Each row has a hidden stage along a path, written after it and counted from one end. A new block has a new path.
[-164   -2  127  138  -38 -177  -35  180  -39  -33  -81   63 -122  271
  101  242  160   33 -387 -330  215  282  264  274  -68   46  333 -109
   14  193  124 -239   50 -196 -256 -270   41  115  524  -25  215 -281
   97 -205 -289] : 19
[-272  113   58  243 -223  -23 -157   30  213 -137 -197 -294 -214   12
    0  -62  110  -96 -189  316  -11  202  400   33  -84  -23  105   14
   41  -46  -71  282  -36   52 -128  -18   12   41   29   68   72  -55
  103  -20   99] : 13
[ -32  270   94  -42   57  233    5  119  -63 -135   85  141 -153  -72
   72 -146  -34 -181  332   43    7 -121  -56 -210 -230   60 -197  212
  -96   99  -54  240 -313 -123  236  233 -200  170 -103   18   88   26
 -121 -341   73] : 24
[ 129 -156   41 -208   76  227  -22  158 -357 -255   56  211   67  378
  -51 -146  -17  -87  412 -288  307  -54 -236 -295  149  150 -212  303
  -88  150   33  170 -103    3  120  323 -108  298 -212  -46 -268   73
  126 -235   23] : 15
[-354   63  -25   36   80  121  -60   12   73   63  -66  -26   33 -202
   32  -99 -104   97 -293   16 -260  256  293  172  -63  -96  141 -187
  -52  101 -199 -126  -27 -113    9 -231  -32 -250  245  -62   -4 -183
  -88  262 -104] : 14
[  93  238  -68  -21   58  237 -109   78 -189 -307  256   88 -269   17
   93 -176 -166  -47  325  -40   54   60   93 -108 -295   32  -13  116
  -32  336   84  311 -276  -59  351   79 -264   59 -118  128  -77  -39
  -34 -306  200] : 30
[-321   63  148  104  -70  -34  127  145  -73  359   37  143   77 -295
  -43   28  222 -229 -363 -190 -212  183  226  407 -167 -229  273 -441
  -62  133   36 -120  -39 -536  -61 -393  141   48  770 -155  327 -240
 -152 -153 -193] : 17
[-226  284   20   87  -95  236  226  -18  304  275  -94    9 -127 -360
  -46 -190  135 -236 -114  259 -279  118  104  -19  -79 -102  107 -433
 -176    8 -290  272 -190 -179  224  -56   64  143  254 -124  313 -240
 -101  -57  -33] : 1
[   1   75  215  -17 -323   20  109   39 -301    1 -759 -194 -186   75
  102 -118  386   85   18  -46   -4 -140   -9  -93    7   50  389  -97
   51   25 -135  274  -64  -66 -118  127  -71  124  -57  106   34  -44
  -20   96   72] : 29
[  90  -18 -270  190  -14  183 -149  121  -10  -36  300  161 -237   20
   22  -34  -82   97 -106   21   47   97    7   39 -186  133  160   68
   73  374  168   75  -56   87   89  -77   17   42  175   67   37  -77
   63 -221  -63] : 29
[ -81  -28 -117  137 -283  -29   91  -35  195  144 -222 -120 -208 -201
   58  -51  167   54 -304  287 -115  168   95   17 -122   18  251 -213
  -45   40  -58  174   49    5 -103 -142  139  -29  159  -53   95 -136
   76  101  -74] : 35
[-301  -73  126  291 -236  127 -170  322 -282  336 -509  -65   97   -5
 -238 -201  602 -210 -225   74 -312 -261  -81   46   90   20  250  280
  -88  -34 -195  157  -46 -216 -161  106   61  454  208  -68   61  217
  -16   71  119] : 31
[  85  -39 -235 -263  -35  167  340 -123  196   57  182  219   -4 -361
  105  -86 -234  108   84  302  -26   99 -218 -394   59   60 -164 -211
 -198   85 -210   49    6  113  146   69  113  -87  -47 -342 -161 -187
   -4  101 -124] : 2
[ -91  130  209  195  -77  -28 -143  126 -152  -30 -217   34 -194  154
  187   57  249  -41 -172 -265  140  166  129  362 -330   -5  109  108
   69  -10  113 -121  -31 -185 -132 -363 -197    2  121  303  333  -13
  -39 -288 -145] : 8
[ 168 -288  -82 -341   67  129  136  146 -119  -67  172  268   83  194
   50  -18 -112  -17  300 -417  279  143 -331 -216   42  156 -200  125
 -349  105   87  -93  -28  -47   82  134   -6    7 -133 -107 -299  -14
  105  -77 -304] : 9
[-173  -12   53 -380   37  247   73  -11  -75 -179  -21  -11   76 -321
  202 -207  -98  -31  268   65  -48  -42   70 -221  -56  -35 -183  -54
   29  -24 -102   91 -135  -90  116  300 -168 -346 -210   -8 -158   12
 -220  162  -15] : 27
[  20 -152  -29 -502   19  229  268    8 -242  -40   41  199  150 -308
   32 -207 -153   44  307  -62  -41  -69 -353 -383  141  -24 -137  -98
 -108   82 -133   32  -43   -3  139  231  -52 -187 -166 -274 -375    7
 -177  231  -51] : 20
[-138 -272  -78 -329  132  335 -254  415 -194 -129  491  284   53  -30
 -117   14  -52  -20 -197 -407  116  205 -214  -37  184   27  131  -21
   76  316  252 -294   45   31   52   -5 -120   75  275 -202 -314  -34
 -123    5 -234] : 22
[  99   24  200  179 -260 -111 -115  230 -258 -363 -502  -89 -249  586
   12   76  193   69  278  -84  406 -144 -173 -366   49  267   52  502
  -10   20  -85  170  -60  306 -253  274  -16  316 -320  129 -172  111
  150 -174   70] : 28
[-308  385  194  112 -118   20 -108   98  272 -280  -54  -54 -260    4
   38   53   92 -177 -170   65   18  521  310   18 -162 -237   20 -384
    3   23 -314   66  -46   40  -20 -382  -16   90  139   31  173 -355
 -108 -167   34] : 8
[  62  158   58 -159    3  134   11  174 -187 -117  329  272  -32  -26
  102   19 -173 -169  390 -275  200  146  -87  -48 -245  -69 -263  -12
 -192  109   33  -33 -161 -183  163 -134  -74  110   71   24  -85  -41
 -117 -392   42] : 27
[ 161  -64   26 -111  -13  180  201  130 -377  119 -114  272  118   13
  -64 -100 -106   91  282   -7   61 -379 -369 -403  133  236  -83  298
 -233  128  -16  102 -199 -133  136  319   30  422   63 -344 -264   72
   94  -99   17] : 34
[-381 -171 -101  113  -73  -21 -112  126  207  -90  127 -119  -48 -144
   -9  -44  175 -135 -297  103  -70  261  264  106  -35  -91  162 -107
  142   88  -37  -31   97   73 -209  -27  122 -382  151   28   57  -62
  -88  181 -171] : 25
[ 347 -285  185 -279 -279 -239  195  113 -509 -294 -434  -30 -163  527
  153   45  237   39  426 -452  518  -77 -284 -270   -6  251  132  326
 -195   99  275  220    5  -57 -163  319 -117  135 -317   60 -299   97
  224 -181 -118] : 15
[-236   57  218  -64  -50  113 -175  253 -367 -238 -282   37    5  279
  -67  -85  334 -104   -9 -444   75  280  -56   54  134 -207  165 -131
  105   77 -339 -120   85   75 -129 -248 -117   69  -35  134 -102  -69
 -172   98  101] : 25
[ -50 -173 -407  184 -279  143 -206   15  225  282    5 -100  -98 -305
   74  -82   97  156 -423  540 -202   67  122   52  -82  140   96  155
  -47   22   16  108  151   73 -150  -67  120  118  117  -63  -48   94
  191  109   70] : 31
[ -29  260   66 -139  -80  275  189   19 -113   10   47  165  -75 -364
  -58 -177 -107  -50  127  192 -104    0 -199 -271   49 -119  -18 -259
  -31   79 -228  163 -138   30  258  -83  -71  166   36 -244  -88 -109
 -179  -25  169] : 2
[-467  157  -10  278   62  141 -532  264  239 -388  137    1 -176  186
  -89   22   97  -57 -447   76  -66  561  305   83  -53 -132   23   15
  163  160 -306 -149   95  282 -119 -378  -68   46   92   70   25 -208
  -68   -7    6] : 10
[-143  134  183 -255  -95  261   96   26  -83 -191 -213    7  -52  -47
  -39 -228   97 -166  238 -133    3  229  -90 -183   79 -219  -44 -425
   53   -4 -338  229  -60   73  110  -18  -50  -43 -165   50  -72 -162
 -211   62   83] : 18
[-176  174  -39  -68   83  299 -147   47 -366 -268   46   75   94   28
  -89 -351   28 -120  259  -98 -147  256   67  -68   66 -297  -98 -108
   14  172 -498  157  -31   48  217 -189 -151   19 -212   63 -266  -29
 -136  132  457] : 30
[ 210  250   64   96 -251   27  185   16  280  228 -104  136 -358 -101
  246  247  -91  120 -148   93  256   78  -72   18 -280  210   43 -153
 -157  -51  182  -28 -115  -78  -34 -239   53  317  306  -21  342 -224
  103 -466 -286] : 4
[-387  -12  194  187  -74   31 -116  133  -56 -144 -322  -73   -4  174
  -98  -87  347 -131 -219  -64    5  170  135   74  130 -130  150 -107
  265   -9 -285   -3   84  115 -261  -94   68  -67   84   97  156  -88
 -106  102  -49] : 19
[-328  115  275  139 -233 -115   33  191  -29   42 -584 -124 -146  114
  -42  -38  617 -236 -227 -145 -136  164   65   85  -56 -129  336 -170
  -62   -7 -314  104    5 -147 -235 -107   28  128  161   51  263 -144
 -118   23  -88] : 21
[ -40 -122  226  178 -269  -84 -137  350 -256  -51 -360   -4 -170  285
   29  117  492 -100  -99 -115  237 -251  -91  -56  -67  237  239  384
  113   70  248   76  -45  -98 -305  256   -3  355  161   64  157  116
   45 -328 -163] : 27
[ 330 -338 -591 -236 -112  174 -194  188  126  -97  610  333 -157   44
  112   60  -55   93  -12   46  189  349 -334 -266 -103  213 -177  224
 -270  347  144  -20  214  216   23  -13   63  249  -98 -149 -369  -19
  224 -244  -85] : 27
[ 314   93 -328 -146 -136  204  246 -213   40    0 -100  120 -240 -125
   95 -204 -113  257  118  335  -63   66 -263 -404   29  105   26 -108
 -126  232 -293  357    7  250  169   64   13  168 -243 -178 -157 -165
  139   32  162] : 20
[ -38 -196 -134   83 -129 -228 -145  143  -14 -284  120   13 -218  287
   76  140  161   41 -279 -157  193  458  179   93 -137   30  254   19
  -25  327  136  -43  189   45 -215 -235   42  -59  158    2  -81 -198
  172 -107 -170] : 13
[-287   50  121   10   82  115 -134  257  -30 -143  241  180   10   40
  -44   61  -16 -132 -141 -270  128  341   27  108    8 -116  -12 -115
   18   66  -78 -308   17   25  -19 -328  -56  -44  219  -24   -1 -124
 -152  -64 -157] : 2
[ 272 -152 -386    0 -188  271  -53   -2  -83  -32  196  132 -179 -137
   25 -132  -22  203  -74  447   55 -142 -152 -326   80  214   98  119
  185  332  136  333   46  216   60  237   74  314    7 -185 -165    2
  192 -151  160] : 29
[ 166  -13 -192  -44 -271   69   -7 -145  291 -146  -90 -117 -418 -208
  313   62  -76  350 -334  497  164  119  102 -166 -125  227  163  -45
  214   80  209  173   86  269 -109   18  -68  -56  -79  -18   50 -148
  163  -49 -127] : 7
[-149  149  236  468 -226   86 -250  249    9  199 -434  -22 -210  381
  -46   96  477 -135 -372 -136  188   46   85  340  -46   95  212   97
  162 -107    8    6   -3  -51 -305 -238   43  569  348  266  518  -15
  113 -433  -85] : 20
[ -39    4 -193 -101  209  224  -22   -1   45  -91  628  328   70 -157
  159  -63 -268 -103   68   -9  100  272  156   80 -231  -46 -344  -63
  -47  169   86  -69  -77 -222  226 -174  -46  -38  199  -58   50 -138
   12 -321  -49] : 35
[ 253 -163 -348  221 -246   53  -31  -96  230   87  115   80 -370  -68
  208   30  110  170 -344  396  121   52   61   60 -284  267  155   38
  210  261  371  273   96   62 -107   -3  118   99  188   77  322 -117
  249 -401 -206] : 14
[  47 -296   90 -115 -211 -260  -53  227 -105 -144   24   81 -164  112
  258  308  120   83 -200 -297  376  190  -19  114 -262  167  136  144
  -19   95  490 -276  133 -130 -324 -142  -25 -153  207   28  -24  -40
   47 -223 -457] : 10
[-243    6  -41  131   16   64 -262  178   91 -205  232  -26 -118  194
   66    7  175 -214 -160 -191  158  403  363  269 -135  -86   62  -51
   88  134   30  -20   24  -60  -85 -172  -46  -35  166  221  166 -111
   29 -213  -47] : 26
[-394  178  296  350 -138   33 -209  241 -132  -24 -495  -41 -110  131
 -161   33  283   57 -444   19 -109   36   94   71  107  -47  357  -45
  262   67 -258  -94   14  103 -274 -228   44  227  346  -39  164 -140
 -124   60  -22] : 17
[  68 -111   42  -56  -25  135   92  105 -120  -72 -141   65 -181  157
   94  -75  202  -21   67 -225  191 -107 -107  -66  -48  188  203   44
  113  192  186  156 -121  -38   -2  294  -71  -28    3  123  163  -44
    2 -172 -263] : 24
[-249  103   40   -9   72  184 -335  294 -203 -339  156  114    7  195
 -218  -50 -130   13  -68 -198   14  408  -37 -117  182 -158   -6   54
  -66  183 -312 -174   44  248   38 -338 -111  188  -11 -146 -440  -79
  -53  135  190] : 10
[-203  -93 -221  -29 -174  180 -246   87  258 -117  216  -13 -103 -219
   90  -64   74  -72 -163  159  -35  443  100   56 -149 -149 -102 -229
  121   14 -141  -28  185  218 -118 -251   82 -280  -53  163  -39  -63
 -136   68  -24] : 28
[-269  177 -255  421 -174  144 -230   81  539  220   -4  -93 -258 -235
  -18  -29  100   -8 -458  545 -280  190  205   60 -178   60   71   53
  -59    6 -242   98    1  167 -118 -155  145  139  189    0  250  -71
   47  -22   -5] : 25
[ -22  -47   -8 -123  283  456   12   79 -250  -45  269  268  237   20
  -20 -220 -378  -15  415 -163  144 -213  -69 -162  101  125 -334  181
    1   84   22    9 -276  -95  287  302  -63   19  -13  -29 -159   79
  -23 -113  -17] : 32
[ -19 -112 -290 -199   17  117  184  -38  108 -134  304  114  163   98
  -67 -208  -50 -246  385  -45   76  412    6 -276  176 -167 -300 -227
 -352  106 -464  212   56   65  117   58  233    7 -187 -146 -309 -157
  134   63  158] : 27
[-110 -106 -157 -209  -14  257 -227  283  -92   33  188  281  142  -44
  -45   41 -133  118 -118 -221  -37  371 -217  -75   87  -53 -106  -92
 -244  113 -239 -375  143   78  -14 -356   53  168  161 -190 -420 -102
  -67  143  -37] : 32
[  31  435  -80   60   92  278 -374  186 -190 -384  371  212 -304  191
  -41    8 -318  150  -29 -139  137  439    3  -18  -51 -103   28   30
   48  342 -183  -87  -45  296  205 -516 -288  387   25   10 -234 -162
  -11 -248  377] : 22
[  24  -42   21  263  -85   45  -21   48 -135   11  -23   82 -140  200
   36  -47  300 -127 -142   19  199  -74  134  160  -78  104  139  112
  256  166  217  232  -34 -149 -106   61   26  281  257  104  384  -29
  157 -457  -45] : 18
[  43  138  151  -95  -43  258   33  -13  -81 -168 -108   27 -155  -86
  126 -112 -170   66  198  116  155 -138   -8 -199  -86  116 -106   53
  140    7  106  218 -217   21  135  196 -163   30 -120   43   19  -13
  -43 -187  -17] : 10
[-166  110  129  -44  -31  326  191  -62   41   35 -170   99   59 -206
  -23 -199   55  -78   18  175    2  -13  -82 -167  201 -100  -98 -346
  218 -110 -325  102  -49  108   51   15   72   -1    6  -66  167 -136
 -154   47  -23] : 3
[-285 -306 -183  137  -63   25   14  116  197  107  242   78   54  -77
  -94  -44  319 -219 -420   25  -10  335  102  176  106  -89  174 -265
   97  118  -33  -85  215   16 -170 -169  239 -159  327  -78  177 -138
   17   65 -272] : 1
[ -38   -5  -53   94  164  354 -354  317 -515 -175  409  428   19   99
 -152  -95   86   -5 -149 -141   80  -60 -229    8  108  -14   29  288
  393  384   70 -142   27   96   50 -147 -172  393  219  -86  -40   85
 -103 -315  169] : 23
[ 200   -3  176  -91  -62   79  300   38 -385   -7 -121  148   21  123
   -1  -89  -76  -48  468 -155  323 -348 -275 -261  104  145  -96  206
  -30    8   94  190 -203  -68   41  314    0  201  -67  -81  -71  123
   54 -243   24] : 22
[-274 -194   40 -324  -22   58   18  175  -62 -100  180   65  224 -159
   75  -22   18 -198  112 -221   50  256  122  -32    9 -154 -139 -212
 -139    2  -67 -148   33 -213  -57   14   69 -240  130 -104 -229  -80
 -148  111 -130] : 29
